In the rows, zero is written as 128.
Each name stands for a flat space through zero: a line, a plane or more. A row that begins with a name and a colon came from that space; any other row is followed by the name of the space it lies nearest, among the names in its block.
zisot_zez: [ 95 130 128  64 126 144 173 141  70 122 117 170 120 154 173 135 105 103
 125 148]
tikun_sokor: [123 117 125 125 155 119 117 138 153 190 149 111 117 124 155 179 133 183
  67 114]
suv_difu: [153 114 143 127 139 114 102  98 168 111 112 135 134 135  70 108 108  99
 145 135]
fiti_gole: [ 68 160 124 156 137 187 163 137 135 145 152 139 118 130 160 198 138 138
 132 149]
suv_difu: [126  74 136 121 139 102 135 134  88 165 143  88 131 104 117 140 119 117
 212 134]
suv_difu: [109 130 137 116 112 141  72 110 156 164 129 154 124 105  98 124 155 121
 115 132]
suv_difu: [166 120  95 102  74 130  60 107 132 187 142 137 127  85 122  39 200 155
  88 115]
suv_difu: [114  90 109 167  72  88 117 113 133 130  66 146 153 106 107 160 189 133
 110 124]
fiti_gole: [154 134 154 111 158 101 121 157 126 134 159 156 115 122 112 127 126 146
 150 147]
gusul_bokad: [ 76  88 121 141 112 120 107 100 147 160 100 103 124 121 109 180 106 104
 145 126]
mekip_zun: [ 69 122 113 190 103 144 154 119 130 123  95 111 141 119 134 197 147 120
 142 127]
tikun_sokor: [152 152 169 147 162  85  18 126 230 136 136 117 110 121  68 133 102 159
  55  90]
zisot_zez: [196  84 117  30 137 145 176  99  84 128 129 159 152 160 137  50 132  93
 143 156]
mekip_zun: [154  95 103 168 142  91 181 167 110 126 170  60 117 138 175 177 111 182
 174 132]
tikun_sokor: [121 167 138 121 139 204 166 129 107  74 151 113 143 153 159 106 119  93
 153 128]
fiti_gole: [144 124 151 152  99  87  82 172 157  97 149 151 134 122 126 183 190 174
 123 133]
zisot_zez: [177  87 132  58 139 122 146 108 111 153 110 174 159 138 125 100 169 125
  93 140]
gusul_bokad: [ 94 128 108 192 127 215 151  81 168 137 139  70 151 124 123 162 146 105
 163 130]
mekip_zun: [127  79 112 131 114 104  92 114 155 184 127  93 130 114 131 163 148 159
  98 111]
gusul_bokad: [133 131 113 151 101 125 133 149 126  98 164 120 111 131 138 134 129 137
 189 153]
zisot_zez: [139 134 144 168 110 155 130 169 114 106 161 102 170 109 170 170 233 173
 124 107]
mekip_zun: [ 79 149  85 184  52  92 136 143  78  79  62  99 119 117 163 112 114 122
 109  88]
zisot_zez: [151 125 109 127 125 130 145 139 111 129 160 105 117 130 151 105 123 143
 154 134]
suv_difu: [148 169 111 127 112 169  98 122 162 129 174 142 107 125 128  78 143 142
 119 141]
mekip_zun: [197 111 169  48 129 102  37 127 138 130 142 142 146 121  99  49 157 125
  89 100]
mekip_zun: [172 144  93 141 118 189 164  84 175 142 157 211 129 126  83  89 190 126
 167 210]
gusul_bokad: [ 52 149 127 162  94 104 125 155 115  96 105 141  97 129 137 187  90 115
 155 137]
tikun_sokor: [110  96  95 140 110 105 166 102  92 171  78 141 132 103 113 119 137 115
 143 139]
mekip_zun: [113 121 126 116 137 120 140 122 120 136 110 125 123 137 134 138  98 119
 115 123]
zisot_zez: [135 146 132 112 145 136 112 146 124 144 170 107 107 125 147 108 108 146
 127 120]
suv_difu: [179  88 135 167  78 103  76 129 166 111 131 132 172 101  95 143 245 159
 136 127]
tikun_sokor: [151 104 101 131 109 135 141 117 157 136 152 147 124 139 127 147 155 145
 150 169]
zisot_zez: [ 86 128 133 161 129 116 130 132 131 133 101 113 129 121 130 178 119 130
 114 112]
mekip_zun: [130 122 118  97  99 167  82 136 167 138 202 120 108 143 162 150 149 151
 136 150]
suv_difu: [133  75 110 127 114  19 144 124  87 109  36  97 129 139 124 119  62 115
 101  89]
gusul_bokad: [ 89 114 169  66 127 156  27 137 186 191 195 157 105 122 124 197 152 142
 118 150]
fiti_gole: [157 116 145 152 159  65 151 165 145 110 151 159 108 137 100 180 111 158
 184 172]
tikun_sokor: [ 92 125 132 113 172 165 182 106 127 168 120 161 126 138 121 170 105 105
 139 162]
tikun_sokor: [138 140 163 139 139 110 109 154 152  96 143 158 129 132 106 162 143 139
 141 142]
fiti_gole: [116 153 117  41 122 132 140 181  64 154 206 180  61 137 186  98  87 142
 176 180]
gusul_bokad: [126 178 139 162 127 148 132 127 151  66 116 152 130 140 105 113 120 108
 130 133]
mekip_zun: [ 57 124 154 125 167 145 133 127 133 159 117 104 123 136 142 210  81 114
 112 113]
mekip_zun: [141  44 145 106 117 119 137 121 130 102 120  93 174 158 141 200 155 112
 158 129]
tikun_sokor: [129 116 138  96 160 152 126 104 169 155 144 149 123 149 112 153 110 120
 121 154]
fiti_gole: [ 81 128  86 115 104 172 167 110 100 144 123 110 114 144 179 132 100 110
 125 133]
zisot_zez: [148  89 104 113 130 126 110  92 173 161 141 100 115 143 115 125  98 129
 128 137]
fiti_gole: [ 92 147 100 151 124 174 102  90 147 168 134  63 108 110 127  92  86 110
 124 100]
tikun_sokor: [ 96 131 111 150 143 177 216 105  96 142 104 153 146 125 129 148 141 100
 163 160]
gusul_bokad: [ 94 176 154  88 123 125 109 194  96 125 163 184  99 128 180 157 141 162
  93 134]
tikun_sokor: [141 188 145 153 123 158  95 156 126  61 153  66 138 132 162  82 127 135
  98  68]
fiti_gole: [114 109 123 105 169 161 184  91  96 163  99 104 146 134 133 116  94  91
 127 119]
gusul_bokad: [150  53  78 175 122  41 163 110 123 182  79  83 130 110 118 155 122 167
 121 116]
zisot_zez: [198  99 125 112 128 127 153 104 113 108 115 137 167 130 102  66 167 110
 150 136]
tikun_sokor: [121 126 143 104 160 173 149  94 140 137 118 146 145 142 107 128 118  90
 130 142]
mekip_zun: [114 188  68 155  84 137 139 135 119 126 140 148  76 121 154  71 106 149
 118 144]
gusul_bokad: [160 131 137 103 105 155  84 143 156 110 203 143 117 134 127 115 162 137
 178 163]
zisot_zez: [118 167 157 145 126 149  68 139 171 115 153 138 125 116 109 135 152 136
 112 119]
suv_difu: [102  98 134 129 137  82 144 156  84 134 125  87 114 125 146 165  81 127
 172 119]
gusul_bokad: [168 127 106 123 110 112 168 140  77 109 111 134 146 126 156  77 160 143
 112 118]
zisot_zez: [135 168 142  95 120 111 125 177  94 137 140 222 117 112 149 118 186 169
  84 147]
suv_difu: [ 34 127  57 184  52 154 163  95 109 183  81 165 108  90 131 161 160 115
 153 166]
fiti_gole: [160  91 154  91 162  96 148 122  95 131 104 135 151 130 101 107 116 103
 150 127]
fiti_gole: [131 176 176 148 173 156 111 118 148 120 122 161 145 104  64  99 142 101
 135 126]
gusul_bokad: [182 121 133  85  83  82  86 151 122  86 137 184 123 134 117  78 161 135
 134 148]
fiti_gole: [135 153 166  96 163 151 134 141 110 135 138 173 143 120 121 117 156 123
 117 134]
suv_difu: [108  99 190 129 160  90  80 150 153 114 144 106 126 129  86 200  92 109
 191 129]
[112 136 146 153 154 160 150 131 146 140 127 134 155 127 139 190 172 148
  94 123]
fiti_gole
[131 122 137 155 112 116 114 127 157 100 109 142 146 130 109 161 160 132
 119 129]
suv_difu
[105 113 107 144  87 104 113 109 131 142  77 149 132 113 114 135 151 125
  97 122]
suv_difu
[130  82 142 117 137 102 156 119 106 107  83 113 160 145 124 156 118 102
 135 116]
mekip_zun
[132  83  86 172  72  64 149 129 141  73  96 115 118 156 130 172 105 131
 165 149]
fiti_gole
[142 107 169  66 156 123 102 139 166 125 167 177 118 161 113 177 116 125
 143 170]
tikun_sokor
[ 96 151 161 125 141 146  79  99 150 160  87 164 144  97  75 114 151 100
  83 108]
mekip_zun
[109 138 163 130 143 131 103 117 171 107 103 160 140 140  94 168 126 109
 101 128]
suv_difu
[114 127 125 104 106 144 113 110 156 118 121 174 121 146 117 139 129 108
 122 156]
zisot_zez
[113 136 134 123 121 130 102 142 129 127 144 111 118 127 146 137 121 135
 119 114]
mekip_zun
[ 93 146 118 168 133 117 172 151 106 135 124 146 110 117 137 169 121 143
 154 149]
tikun_sokor
[146  79 139  74 145 119 109 118 140 182 133 132 144 132 137 156 154 148
  83 123]
tikun_sokor
[150 153 161 114 165 135 125 144  96 120 138 111 142 114 124  77 124 119
 130  99]
zisot_zez
[137 105  95 134 133  94 174 131 108 138 118 105 112 142 152 135  88 145
 130 131]
mekip_zun
[174 123  97 117 133 108 172 145  80 117 143  85 120 140 172  72  99 148
 133 113]
suv_difu
[147 106  98 154  83  65  73 122 152 109 129  82  92 122  97  87  76 124
 175 122]
fiti_gole
[155 116  97 142 111  98 106 113 151 128 125  90 112 131 123  93  98 140
 116 113]
fiti_gole
[101 158 165 114 126 113 121 152  61  72  93 125 134 120 122  82  91  75
 156  96]
tikun_sokor
[118  93  89 160 107  95 175 124 120 170 111 168 118 110 117 172 157 151
 163 176]
tikun_sokor
[ 48 153 193  27 110 224  57 102 152  85 120 187 144 169 127 154 119  32
 103 133]
mekip_zun
[131  81 124 104 123  98 108 101 108 177 104 117 132 102  94  97 122 105
 153 123]
suv_difu
[ 97  84 138 112 133 133  98  88 130 198 126 130 123  90  63 125 118  80
 209 154]
suv_difu
[ 91 152 133 179 145 115 168 141 116 129 105 159 119 110 106 166 122 128
 155 147]
tikun_sokor
[119 177  97 189  92 142 131 121 186  65 124 153 103 152 118 136 114 131
 123 154]
suv_difu
[113  85 141  98  93 157  36  84 204 173 136 149 144 118  90 166 187 116
 108 140]
gusul_bokad
[107 120 118  87 132 104 105 146 106 171 143  92  93 130 173 127  75 149
  92 101]
tikun_sokor
[128 123 117 122 141 151 170 110  90 148  95 109 157 123 151 105 142 121
  90 100]
gusul_bokad
[123  59 147 109 168  90 122 151 131 168 157  44 129 144 169 222  93 163
 125  99]
mekip_zun
[107 158 150 100 150 143 106 142 134 134 142 138 113 136 143 135 104 131
  90 116]
suv_difu
[155 121 134 117 141 167 124 115 156 133 149 114 155 139 141 135 167 142
  94 119]
tikun_sokor

Each name stands for a flat space through zero: a line, a plane or more. A row that begins with a name and a colon came from that space; any other row is followed by the name of the space it lies nearest, among the names in its block.
givaranim: [128 141 121 138 139 140 133 132 138 136  98 150 115 150 126 139 109 119
 117 130]
fevezas: [144 145 127 192 103 150 126 143  80 164  71 103 130 131 118 101 168 152
 119 120]
ragetkinup: [176  81 152  54 162  90  71 141  80  95 213 137 180  75 116 128  98 106
 122  85]
fevezas: [183 144 137 187 103 122 146 104  70 130  79 133 173 145 122 173 191 130
 145 103]
givaranim: [128 135 124 134 104 158 150 136 153 119  95 122 112 135 160 106 154 190
 130 132]
tozruso: [131 122 140 126 117 108 125 162 126 139 141 100  95 111 116  90 127 174
  98 125]
ragetkinup: [148 103 141 192 103 142 178 169 130 151  83  91 106 125 157 112 153 178
  96 107]
fevezas: [ 83 137 130 147 148 131 124 145 153 157 116 134 130 158 111 121 109 126
 114 155]
ragetkinup: [ 65 175 122  42 160 162  36 106 159  99 160 176 178 140 125  79 111 143
 171 186]
givaranim: [123 152 135  88 146  94 131 112 181  99 163 155  70 122 130 143  73  94
 121 153]
ragetkinup: [121  63 144 138 106 106 133 151  91 142 183  58 175  89 125 102 176 160
 131 104]
zefezotul: [146 141 128  51 155  75 130 121 170  91 162 184  90 151 102 176  74 129
 108 126]
ragetkinup: [167 145 151  67 172  98  63 129 110  96 169 178 143 107 110 131  74  95
 117 122]
fevezas: [107 103 133 133 111 100 172 101 161 112 177  93 115 106 150 150 139  97
 150 140]
tozruso: [181 121 102  92  86 164 129  95  88  88 120 120 131  95 161 121 177 157
 165  91]
tusiznim: [108 150 145 173 126 101 109 142 105 165 125 106 132 133  89 107 140 126
 115 150]
tusiznim: [142 199 187 153 105 116  77 119 120 100 119 130 177 115 145  73 193 204
 155 177]
givaranim: [100 118 110  99 113 114 153  87 157 107 174 113 113 119 136 151 135  98
 161 142]
zefezotul: [158  76  93 139  67 129 209 124 111 131 120  70  79 113 142 148 178 166
 125  75]
tusiznim: [111  89 145 141 135 136 140 123 150 116 176  93 133  75 178 114 109  67
 144 136]
tozruso: [126 143 117  72 108 124  96 122 114 111 146 129 138 130 106 101 161 196
 142 129]
tozruso: [146 147 147 158 124 119 147  78 145  95 144 128 115  93 172 155 120  41
 162 149]
givaranim: [125 120 140 134 127  96 109 125  95 138 166 103 148 107 101 122 139 107
 132 128]
zefezotul: [154 156  95 177  70 198 148  91  94 127  62  94  87  97 175  95 179 120
 164 122]
zefezotul: [177 125 105  65 128  91 153  96 127  90 143 171 102 147 107 203 113 116
 129  92]
zefezotul: [146 157 143 179 117 143 126 136 129 135 105 102  58  80 160  79 103  92
 112 145]
givaranim: [113 157 125 164 103 152 142 135 140 143  76 120 118 154 134 105 164 185
 128 147]
tozruso: [145 108 121 134 120 147 153 137 128 126 106 127 131 134 147 138 139 150
 123 106]
ragetkinup: [ 85 158  90 136 114 184 154 100 172 130  73 147 110 172 150 134 141 137
 156 157]
ragetkinup: [ 88 119 131  74 156 146  77 169 152 133 159 129 123 114 126  61  85 162
 107 144]
zefezotul: [109 108 138 148  95 135 142 125 130 126 152  73 138  93 158  91 172 153
 150 138]
fevezas: [ 81 116 112 133 152 133 130 154 142 169 113 137 139 174  92 137 108 134
 106 134]
tusiznim: [108 128 154 165 140  94 116 142 120 154 154 103 131 114 105 115 115  93
 114 147]
tusiznim: [ 63 155 119 151 163 141  72 135 106 182 115 140 171 163  72 109 112  88
 129 164]
givaranim: [ 76 189 125 161 101 115 139 101 162 142 106 121 104 165 107 120 163 151
 147 187]
fevezas: [122 123 139  92 137 119 131 114 170  92 170 135 116 105 159 129 104 110
 141 143]
tusiznim: [136 135 100 158  84 147 158 126 109 148  93  88  64 116 129 105 153 143
 122 117]
ragetkinup: [ 58 175 112 142 113  88 120  73 132 149 158 112 124 152  70 144 152  79
 167 186]
ragetkinup: [ 86  31  85  84 119 120 156 140 115 153 205  62 116  97 107 127 119 105
 124  89]
fevezas: [173 123 117  78 114  84 122  92  88  97 172 133 127 109 100 166 141 109
 145  98]
zefezotul: [127 110 136 195 140 146 124 160  90 176  96 106 149 125 120 113 125 101
 105 115]
tusiznim: [104 152  79 152  88 201 129 110 109 152  71  99  90 124 141  81 160 136
 152 136]
tusiznim: [172 176 139  54 153 114  90 111 164  67 158 179  45  84 153 112  44  86
 118 143]
tozruso: [ 72 126 153 195 144 135 151 143 175 157 117 113 145 145 148 124 120 104
 125 169]
givaranim: [103 185 153 170 106  74 122 132 138 152 135  96  70 124  89  91 138 145
 110 178]
fevezas: [182 124 120  65 137 163  89 144 106  95 119 159 125 104 150 101 107 162
 119  92]
tusiznim: [112 190 158 150 131 120  68 128 110 138 113 141 168 142 101  89 155 159
 138 173]
tozruso: [140 109 108 112 144 133 117 158  98 153 112 138 123 144  94 131 106 137
  96  95]
zefezotul: [207  57 146 153 135  55 166 129  60 131 177 103 142  90 104 207 117  45
 104  54]
tozruso: [173  99 133 144 139 106 150 169 111 147 120 119  72 110 118 136  82 110
  71  86]
fevezas: [117  62 105 106 122 183 158 166 152 131 127  97 109 106 177  93 117 166
 113  96]
tozruso: [112 139 145 138 100 135 149 106 166 100 134 113 144 123 172 117 174 167
 163 157]
zefezotul: [161 133 149 173 144 128  99 114  73 134 127 128 168  97 131 136 124  47
 140 120]
[116 118 141  80 123  64 152  74 176  75 228 118 108  93 142 168 114  68
 164 152]
fevezas
[112 156 156 143 128 140  97 149 140 130 114 127 151 130 139  78 146 182
 127 159]
ragetkinup
[142 125 119 105 126 118 101 148  93 141 139 116 103 110  97  99 116 141
 106 110]
tozruso
[146 102 134 165 149 124  94 151  47 171 121 118 187 124  87 133 131  90
 112  95]
givaranim
[127 101 104 141 103 151 152 122 102 141 109 107 155 140 128 140 175 152
 144 104]
zefezotul
[123 112 124 118 135 148 132 142 142 126 123 131 129 129 145 120 118 140
 122 122]
fevezas
[134 179 159 163 109  72 126  78 124 110 156 117 120 108 118 143 152  80
 158 169]
fevezas
[135 126 136 150 131 129 150 117 143 120 122 133 127 126 151 151 122  96
 134 131]
tozruso
[ 86 103 135 156 126 151 113 140 110 154 131 100 207 136 128 105 173 152
 148 137]
zefezotul
[137 123 129 138  69 141 148  85 119  94 156  70 125  68 180  98 194 135
 182 135]
zefezotul
[111 112 172 146 168  63 111 154 123 150 168 137 192 150  82 158 116 114
 106 137]
tusiznim
[144 146 135 143 123 127 131 113 123 119 111 141 140 136 134 144 143 125
 139 131]
ragetkinup
[177  88 127 162 113 109 159 122  76 135 135  98 131  99 127 162 144  84
 125  81]
zefezotul
[134 114 137 132 106 148 116 136 103 123 125 106 180 118 144  98 185 191
 145 119]
givaranim
[121 122  78 102 107 212 140 101 138 111  94 130 112 122 178 112 139 129
 164 118]
tusiznim
[170 134 134  91 109  90 125  86 110  82 177 124 116  87 133 147 140 103
 154 118]
fevezas
[ 84 174 134 125 150  85  92 122 138 151 148 143 114 152  68 126  99  98
 120 173]
fevezas
[ 96 145 131 206  81 113 169 102 121 156 109  79 141 146 117 136 205 141
 155 156]
ragetkinup
[103 199 167 173 145 120  95 122 157 132 108 149 127 137 130 103 114 108
 131 193]
fevezas
[145  91 129 134 117 113 170 133 136 122 148 102 100 105 146 144 122 115
 117 105]
tusiznim
[116  95 129 238  88 170 196 145 122 169  68  66 142 132 170 120 191 151
 130 118]
fevezas
[ 29 172 137 160 133 105 105 178 177 194 133  87  46 141  77  40  90 158
  79 202]
ragetkinup
[110 134 132 122 103 139 125 125 138 119 133 108 141 123 142  96 169 184
 147 144]
tozruso
[ 69  99 121 135 116 166 135 176 159 160 124  80 115 124 144  57 138 198
 110 142]
ragetkinup
[108 159 140  99 138 101 105 103 152 106 159 150 140 136 116 135 124 121
 148 163]
givaranim
[ 90 160  97 138 112 152 147  82 151 129 100 139 125 164 128 152 152 111
 166 158]
ragetkinup
[127 130 143 159 101 104 157  99 137 115 154  92 115  99 149 134 155 102
 152 145]
fevezas
[ 88 133 119  78 148  62 118 104 148 127 198 139 114 143  69 165  95  83
 132 151]
fevezas
[103 123  92 182 104 156 175 120 123 169  79 103 102 155 121 144 149 112
 130 124]
givaranim

Each name stands for a flat space through zero: a line, a plane or more. A row that begins with a name and a colon came from that space; any other row is followed by the name of the space it lies nearest, among the names in its block.
levin-zuku: [108 150  93 192 123 110  78 148  96 136 122 154 131 119 133 123 105 157
 129 106]
dipu-zeku: [128 172  95  99  71 164 162 151  55 197  70 145 149 112 107 109 132  67
 156 170]
dipu-zeku: [116 165  94 107 129 103 107 169  77 158 118 144 143 144 123 131 112  82
 149 132]
voso-punu: [167 127 149  90 157 128 174 160  60 165  93 178 152  85  90 158 141  87
  56 162]
tetop-mir: [ 55  84 156 202 159  99  88  80 171 165 159 163 154 153 102 117 117  77
 128  77]
tetop-mir: [114 161 129 129 131 101 109 148 115 125 142 134 136 156 145 118 131 131
 144 135]
levin-zuku: [133 115  87 116 122 149  78 155 134 125 159 128 160 122 150 138 109 162
 147 147]
dipu-zeku: [129 103 147 157 161 110 105 121 156  98 158 135 128 126 136 140 126 169
  99 111]
gagal-mafad: [117 123 180 158 101 136 166  75 175 113 142 111 127 150 148  95 165 171
 139 147]
tetop-mir: [174 113 115 119  91 166 171 118 117 128 107 118 134  91 135 135 137 185
 116 168]
gagal-mafad: [146  95 142  73 142 178 164 133 115 164  95 144 133  84  78 146 132  42
  90 136]
dipu-zeku: [102 128 140 156 198  61  66 129 183  51 168 100  65 168 140 140 104 133
 125  35]
gagal-mafad: [117 120 156 100 148 131 143 139 100 183 127 174 176 125  98 133 141  57
 103 158]
levin-zuku: [147 124  92 146  96 158 125 122 133 108 108 102 100 101 137 127 114 174
 139 117]
tetop-mir: [158 106  82 114 166  73  90 140 156  63 166  84  97 147 159 172  90 191
 138  88]
gagal-mafad: [152 117 101 109 126 156 128 135 134 106 105 102  89  99 118 142 111 125
 124 103]
gagal-mafad: [138 117  65 170 127 103  91 135 109 123 125 126 120 112 134 152  87 177
 133  97]
voso-punu: [140 161  92 110 129  63 168 128  82 136  82 102  79 151 112 146 107  84
 150  89]
voso-punu: [131 114 132 125 140 126 129 129 125 137 131 140 140 121 119 138 127 120
 113 130]
gagal-mafad: [103 157 106 196 109 164  69 152 112 120 108 149 111  93 128 102 114 151
 123 102]
levin-zuku: [115 113  97 151  64 128 171  75 120 190 111 119 160 144 127 114 125 130
 183 153]
dipu-zeku: [151 135 117  96 117 124 156 137 103 141 120 126 141 129 131 138 132 130
 132 158]
dipu-zeku: [141  90 134 119 126 142 125 124 138 148 167 149 193 122 143 140 137 170
 118 182]
dipu-zeku: [ 44  70 141 131  82 229  67  72 252 155 193 104 180 159 141  72 135  83
 216 138]
tetop-mir: [108 115 120 170 118 160  96 130 122 155 125 161 153 100 116 119 121 129
 117 128]
levin-zuku: [ 92 193 112 130  75  89 186  88 112 149  66  75  60 186 116  88 128  48
 212  84]
levin-zuku: [129 165  50 178  85 144  81 147 111  95  93  95  70 106 146 116  89 181
 166  82]
levin-zuku: [122 137 110  56 106 134 141 126 150 134 140  84 129 171 141 121 128  81
 194 144]
voso-punu: [117  99 130 130 151 108 115 114 152 130 152 128 138 142 124 141 118 117
 129 111]
tetop-mir: [148 156 129 111 116  84 154 129 118 109 145 108 133 166 165 128 141 180
 151 161]
gagal-mafad: [ 71 176 217 208  79 189 126  95 173 109 131 141 123 137 152  37 191 164
 134 150]
dipu-zeku: [129 154 102  88 108 127 140 147  96 156 112 122 137 142 126 126 124  88
 161 148]
voso-punu: [121 120 160 106 115 185 139 116 165 119 128 115 121 119 124 106 149 105
 131 138]
gagal-mafad: [148 106  81 132 136 102 118 130 115 128 127 120 125 120 127 160  97 150
 130 109]
voso-punu: [137 149 177  87 124 174 150 142 138 111 125 127 125 120 131 107 165 114
 112 163]
voso-punu: [123  41 160 134 172 161 103 116 159 163 171 183 199  90 101 155 129 116
  68 147]
tetop-mir: [119 162 123 121 126 136 105 162 104 130 123 141 131 128 131 117 129 113
 132 135]
tetop-mir: [ 75 155 106 197 117 171  32 176  91 170 131 198 176  96 121  99 113 117
 121 132]
levin-zuku: [113 179 147 148 140  97 142 130 112 103  87 116  58 140 113 111 132  89
 123  74]
[123  58  33 142 130  75 175  61 101 207  49 102  79 114  43 183  50   4
 157  18]
voso-punu
[114 123 109 188 110 121  91 126 120 145 152 156 172 126 150 121 121 194
 134 148]
tetop-mir
[113 163 131 101 164  64 105 151 134  96 155 109 106 185 146 132 121 104
 152 101]
tetop-mir
[143 117  97 126  70 156 172  87 140 136  98  85 108 123 131 118 125 146
 170 133]
levin-zuku
[148 198  73 163  47 163 149 148  59 134  51 116  90  92 137  98 124 172
 154 140]
voso-punu
[123  86 143 165 126 160 105 122 134 159 160 178 200  99 131 129 137 174
  96 173]
dipu-zeku
[127 146  99  65 139  89 117 151 126 125 151 100 131 177 144 141 114  94
 176 130]
dipu-zeku
[188 160 108  44 126  81 202 143  89 108  99  81  91 150 137 156 131 126
 142 146]
dipu-zeku
[142 148 151  46 141 142 151 147 145  98 128  94  99 146 130 126 145  80
 138 135]
gagal-mafad
[112 158  98 102 100 141 124 151  90 173 108 137 149 136 120 116 122  73
 164 148]
dipu-zeku
[115 109 146 174 111 161 137 103 129 155 112 155 143  98 110 114 138 132
 106 133]
gagal-mafad
[142  92 101 150 128 105 137 106 123 144 129 131 142 119 123 153 109 157
 123 122]
gagal-mafad
[113 160 145 134 166 101  96 161 115 106 131 144 107 137 124 126 126 104
 107  99]
levin-zuku
[155 174 114  81 115 104 185 132 102 105  75  78  56 142 121 130 128  92
 150 104]
dipu-zeku
[114 123 145 135 140  87 137 104 146 126 148 121 130 164 135 128 132 126
 141 119]
tetop-mir
[110 115  75 175 109 104 102 103 137 134 127 109 115 140 133 131  93 148
 169  87]
voso-punu
[143 154 184  63 144 144 169 145 129 110 121 122 114 135 123 118 165  84
 108 154]
voso-punu
[119 103  67 175 112 108 114 105 115 156 109 125 123 118 114 144  87 133
 150  89]
voso-punu
[148 168  96  83 103 120 162 158  61 165  89 132 136 128 120 132 126  92
 145 159]
dipu-zeku
[142  88 118 107 156  32 162 103 111 172 170 142 193 177 134 174 119 137
 135 158]
gagal-mafad
[114 127 146 170 110 165 135 105 141 126  99 130 101 102 111 105 136 123
 116 105]
dipu-zeku
[140 148  99 192  98 140 132 117 113  99  75 109  62  91 125 118 114 176
 121  82]
levin-zuku
[140 133 112 107 169  68 101 163 107 119 161 140 149 152 143 159 113 143
 120 132]
dipu-zeku
[172 128  91 103 129 116 124 148 125  86 137  97 110 123 155 154 113 193
 132 133]
tetop-mir
[129  93 126 148 159 112  78 154 112 157 187 191 221 120 142 154 123 179
  93 177]
dipu-zeku
